Below are the code and all the weights of a small trained network. Each question names an input and a target symbol and asks about switching units off, where a switched-off unit gives its printed mean instead of its output.

import numpy as np


def w(rows, s, z=0):
    codes = np.array(rows[::2]) - 128.0
    scale = np.full(codes.shape[1], s)
    scale[-1] = z or s
    return codes * scale


def norm(h):
    return h / np.sqrt((h * h).mean(-1, keepdims=True) + 1e-5)


def f(y):
    return y / 2 * (1 + np.tanh(0.7978845608 * (y + 0.044715 * y**3)))


def softmax(a):
    e = np.exp(a - a.max(-1, keepdims=True))
    return e / e.sum(-1, keepdims=True)


def log_softmax(a):
    a = a - a.max(-1, keepdims=True)
    return a - np.log(np.exp(a).sum(-1, keepdims=True))


def net(x, mask):
    ids = ['ΓΔΨΩαβεζηλμξστ'.index(c) for c in x.split()]
    T = len(ids)
    res = E[ids] + P[:T]
    r = norm(res)
    for j in range(2):
        rows = slice(4 * j, 4 * j + 4)
        q, k, v = (r @ M[0][rows].T for M in (Q, K, V))
        z = softmax(np.where(np.tri(T) > 0, q @ k.T / 4**0.5, -1e9)) @ v
        o = O[0][rows]
        res = res + np.where(mask[j], z, o[:, -1]) @ o[:, :-1]
    y = f(norm(res) @ A[0][:, :-1].T + A[0][:, -1])
    res = res + np.where(mask[2:26], y, B[0][:, -1]) @ B[0][:, :-1]
    return log_softmax(norm(res)[-1] @ U[:, :-1].T + U[:, -1])


Q, K, V, O, A, B = {}, {}, {}, {}, {}, {}
E = w([
[123,87,46,75,184,127,99,135,71],'Γ',
[134,83,165,165,136,134,98,62,128],'Δ',
[139,126,117,65,193,143,130,152,41],'Ψ',
[151,168,135,212,121,82,77,179,92],'Ω',
[211,128,70,129,87,102,174,135,182],'α',
[138,104,91,141,196,75,115,111,63],'β',
[124,169,180,253,87,69,116,81,183],'ε',
[87,105,178,121,92,60,80,66,126],'ζ',
[109,171,120,207,73,149,116,100,226],'η',
[196,79,172,109,159,64,29,209,161],'λ',
[78,204,121,111,165,107,121,84,147],'μ',
[125,132,181,151,197,136,122,52,176],'ξ',
[105,110,23,121,172,122,97,121,89],'σ',
[96,137,220,110,48,186,193,134,129],'τ',
],0.023)
P = w([
[9,105,200,154,203,127,109,195,85],'0',
[87,134,174,196,175,82,103,149,148],'1',
[92,128,138,189,166,104,109,140,151],'2',
[97,127,144,171,155,121,127,142,135],'3',
[99,123,150,153,141,142,153,145,111],'4',
[105,118,142,136,130,157,167,144,99],'5',
[115,118,121,136,125,157,163,133,111],'6',
[118,115,111,122,116,168,168,130,109],'7',
[128,116,108,114,110,175,172,123,110],'8',
[136,115,118,120,129,165,174,120,106],'9',
],0.015)
Q[0] = w([
[209,56,65,123,97,84,135,225,95],'h1',
[160,171,80,63,107,104,136,137,113],'h1',
[234,138,222,169,73,118,55,124,178],'h1',
[191,185,180,116,44,128,125,173,185],'h1',
[56,147,178,230,170,252,144,49,72],'h2',
[201,125,122,105,209,135,102,140,147],'h2',
[131,91,193,164,110,193,192,55,194],'h2',
[177,17,88,170,135,152,13,239,66],'h2',
],0.023)
K[0] = w([
[10,101,176,137,178,150,75,119,111],'h1',
[115,148,144,124,143,140,80,114,150],'h1',
[74,77,122,174,154,89,189,209,167],'h1',
[152,135,139,149,115,140,93,252,123],'h1',
[247,194,120,97,88,158,86,19,100],'h2',
[156,130,134,140,154,123,138,175,138],'h2',
[82,114,135,96,127,161,147,8,136],'h2',
[204,98,72,144,78,117,200,175,151],'h2',
],0.024)
V[0] = w([
[184,146,190,130,127,218,19,21,93],'h1',
[197,226,134,178,151,183,143,169,115],'h1',
[189,33,111,184,105,160,114,246,129],'h1',
[141,60,148,135,200,135,235,109,213],'h1',
[167,144,89,113,37,88,78,208,103],'h2',
[191,172,133,191,121,222,18,137,50],'h2',
[102,205,146,76,104,143,42,5,82],'h2',
[182,36,160,131,98,167,66,79,122],'h2',
],0.021)
O[0] = w([
[215,125,144,101,98,220,73,18,62,89],'h1',
[186,173,110,180,91,185,148,152,192,86],'h1',
[47,110,116,177,163,213,60,225,177,70],'h1',
[139,101,160,125,216,46,135,131,208,180],'h1',
[121,110,94,175,47,95,79,200,160,7],'h2',
[136,221,137,224,184,125,63,172,109,113],'h2',
[113,249,138,96,155,91,68,76,83,148],'h2',
[105,122,222,163,143,83,71,148,106,123],'h2',
],0.015,0.014)
A[0] = w([
[116,123,141,49,184,196,78,166,105,118],'n1',
[167,100,135,76,185,118,62,70,168,97],'n2',
[134,197,47,162,107,149,126,122,86,135],'n3',
[157,138,115,171,126,140,168,56,178,133],'n4',
[194,131,175,145,84,34,97,173,107,185],'n5',
[174,210,101,130,169,146,99,202,88,119],'n6',
[117,76,104,78,128,191,76,85,99,54],'n7',
[150,115,145,172,185,150,73,207,156,120],'n8',
[113,137,191,234,87,69,114,66,64,147],'n9',
[117,182,43,103,125,105,99,218,126,64],'n10',
[120,177,214,115,104,126,63,70,97,3],'n11',
[147,141,185,177,177,94,109,199,51,70],'n12',
[207,139,187,78,123,108,152,206,160,140],'n13',
[136,109,150,134,140,64,156,106,73,131],'n14',
[134,225,140,64,142,120,76,152,249,113],'n15',
[97,209,137,28,50,79,77,77,119,23],'n16',
[144,171,169,88,115,198,72,168,180,157],'n17',
[163,106,106,194,61,88,72,231,126,57],'n18',
[133,116,148,72,179,137,143,185,217,59],'n19',
[179,170,80,133,120,182,143,180,194,83],'n20',
[116,177,106,112,214,81,131,192,101,114],'n21',
[182,152,123,136,156,172,96,124,67,89],'n22',
[127,191,101,133,155,65,67,143,169,131],'n23',
[138,39,129,70,78,90,82,217,155,105],'n24',
],0.017,0.0066)
B[0] = w([
[208,145,130,106,98,114,109,143,170,176],'n1',
[90,137,191,166,142,163,170,165,75,208],'n2',
[145,96,133,96,141,158,181,142,119,156],'n3',
[154,116,129,64,126,114,91,160,149,203],'n4',
[109,154,80,110,190,181,140,88,126,208],'n5',
[149,124,166,96,72,108,189,109,107,156],'n6',
[109,95,120,173,101,84,87,177,155,155],'n7',
[125,157,75,52,128,135,127,90,145,192],'n8',
[89,165,148,117,115,107,99,212,128,238],'n9',
[155,126,148,93,166,146,107,202,99,163],'n10',
[168,3,155,148,149,123,79,170,116,214],'n11',
[140,84,100,155,63,139,116,144,194,193],'n12',
[83,71,130,124,104,147,99,108,122,159],'n13',
[117,124,117,123,117,182,109,97,156,250],'n14',
[73,158,154,138,125,70,132,29,95,196],'n15',
[68,143,44,75,84,65,128,106,67,223],'n16',
[133,93,69,153,190,155,111,129,89,149],'n17',
[111,165,115,185,116,235,100,128,161,186],'n18',
[105,151,146,184,91,139,110,85,126,187],'n19',
[115,191,156,189,83,83,97,140,148,157],'n20',
[135,150,133,191,135,99,141,91,98,229],'n21',
[89,131,164,156,131,75,140,129,158,160],'n22',
[108,109,163,121,97,171,176,157,67,185],'n23',
[237,118,107,98,153,112,94,63,121,177],'n24',
],0.032,0.011)
U = w([
[201,138,87,143,173,51,83,137,114,98],'Γ',
[157,78,220,197,94,98,75,152,90,137],'Δ',
[192,140,171,157,60,73,182,140,105,151],'Ψ',
[116,144,120,157,57,200,165,163,82,253],'Ω',
[80,47,85,105,169,62,203,209,194,242],'α',
[138,75,100,231,117,99,148,50,107,119],'β',
[130,126,129,62,148,83,107,192,178,183],'ε',
[58,63,92,112,104,84,71,116,45,95],'ζ',
[169,152,162,141,47,62,63,64,176,56],'η',
[114,120,82,123,163,175,7,65,157,49],'λ',
[143,182,63,53,126,106,166,66,123,94],'μ',
[173,123,190,106,212,168,136,87,106,87],'ξ',
[137,86,81,139,200,100,185,205,87,194],'σ',
[68,71,176,114,55,165,145,74,165,23],'τ',
],0.011,0.0027)

Each question gives the input, a string of symbols that net reads in full, and the target symbol t.
The units are the heads (4 rows each of Q, K, V and O) and the neurons (one row each of A and B). Each row of codes is followed by its name. A weight is (code - 128) times the scale printed after its matrix; where a second scale follows, it is the last column's (O, A, B and U).
mask holds one flag per unit, heads first, then neurons. A switched-off unit (its flag False) gives its mean, the last column of its rows in O or B, instead of its output. The means were averaged over made-up inputs and are rounded, as every weight is.
A unit's drop is (log p(t) with every unit on - log p(t) with that unit switched off) / (log p(t) with every unit on - log p(t) with every unit switched off).
The circuit of an input: a set's keep is (log p(t) with only the set's units on - log p(t) with every unit switched off) / (log p(t) with every unit on - log p(t) with every unit switched off). Starting from the 12 units with the biggest drops (on a tie, the unit counted first), units are removed one at a time, each time the one whose removal leaves the highest keep (on an exact tie, the one counted first), for as long as the keep stays at least 0.8.
units of the circuit, in order: the units of the circuit, biggest drop first
most important unit: the unit with the biggest drop
top k neurons: the k neurons with the biggest drops, biggest first
which heads matter: for each layer, one digit per head in row order, 1 if its drop is at least 0.15 and else 0, layers parted by /
input τ ξ ξ Δ Γ, target Δ: which heads matter	10
input τ τ ε ε, target ε: which heads matter	00
input α μ μ σ, target α: most important unit	h2
input ε β λ, target λ: which heads matter	01
input τ β Ω Ω τ β Ψ η, target Ω: which heads matter	10
input ζ μ η Ω β, target Ω: which heads matter	01
input ζ β ζ Δ ζ τ, target ζ: units of the circuit, in order	(h2; n16; n11)
input σ β ξ ε β ζ β μ, target μ: which heads matter	00
input Δ σ η, target Δ: units of the circuit, in order	(h2; n11)
input σ σ η Ψ τ η, target η: top 2 neurons	(n4; n20)
input Δ ξ η Γ Ψ Ψ σ, target ξ: units of the circuit, in order	(h1; n2)
input η β β, target β: which heads matter	10
input Ψ β τ ε λ β, target λ: top 2 neurons	(n24; n18)
input η Ω Ψ, target Ω: units of the circuit, in order	(h2; n18)
input ζ ε η, target ζ: units of the circuit, in order	(h2; n16; n11)
input τ η τ β μ τ α, target τ: most important unit	n19
input β β β η α, target β: units of the circuit, in order	(h1; n9; n21)
input Ω ζ β Ω μ β σ η σ, target μ: units of the circuit, in order	(h1; n5)
input η λ Ψ β ζ Δ σ η σ, target Δ: which heads matter	10
input τ ξ μ σ β η τ, target μ: which heads matter	01
input ξ ξ λ μ η β τ ε β α, target ξ: which heads matter	00
input α σ τ ζ, target α: units of the circuit, in order	(h1)
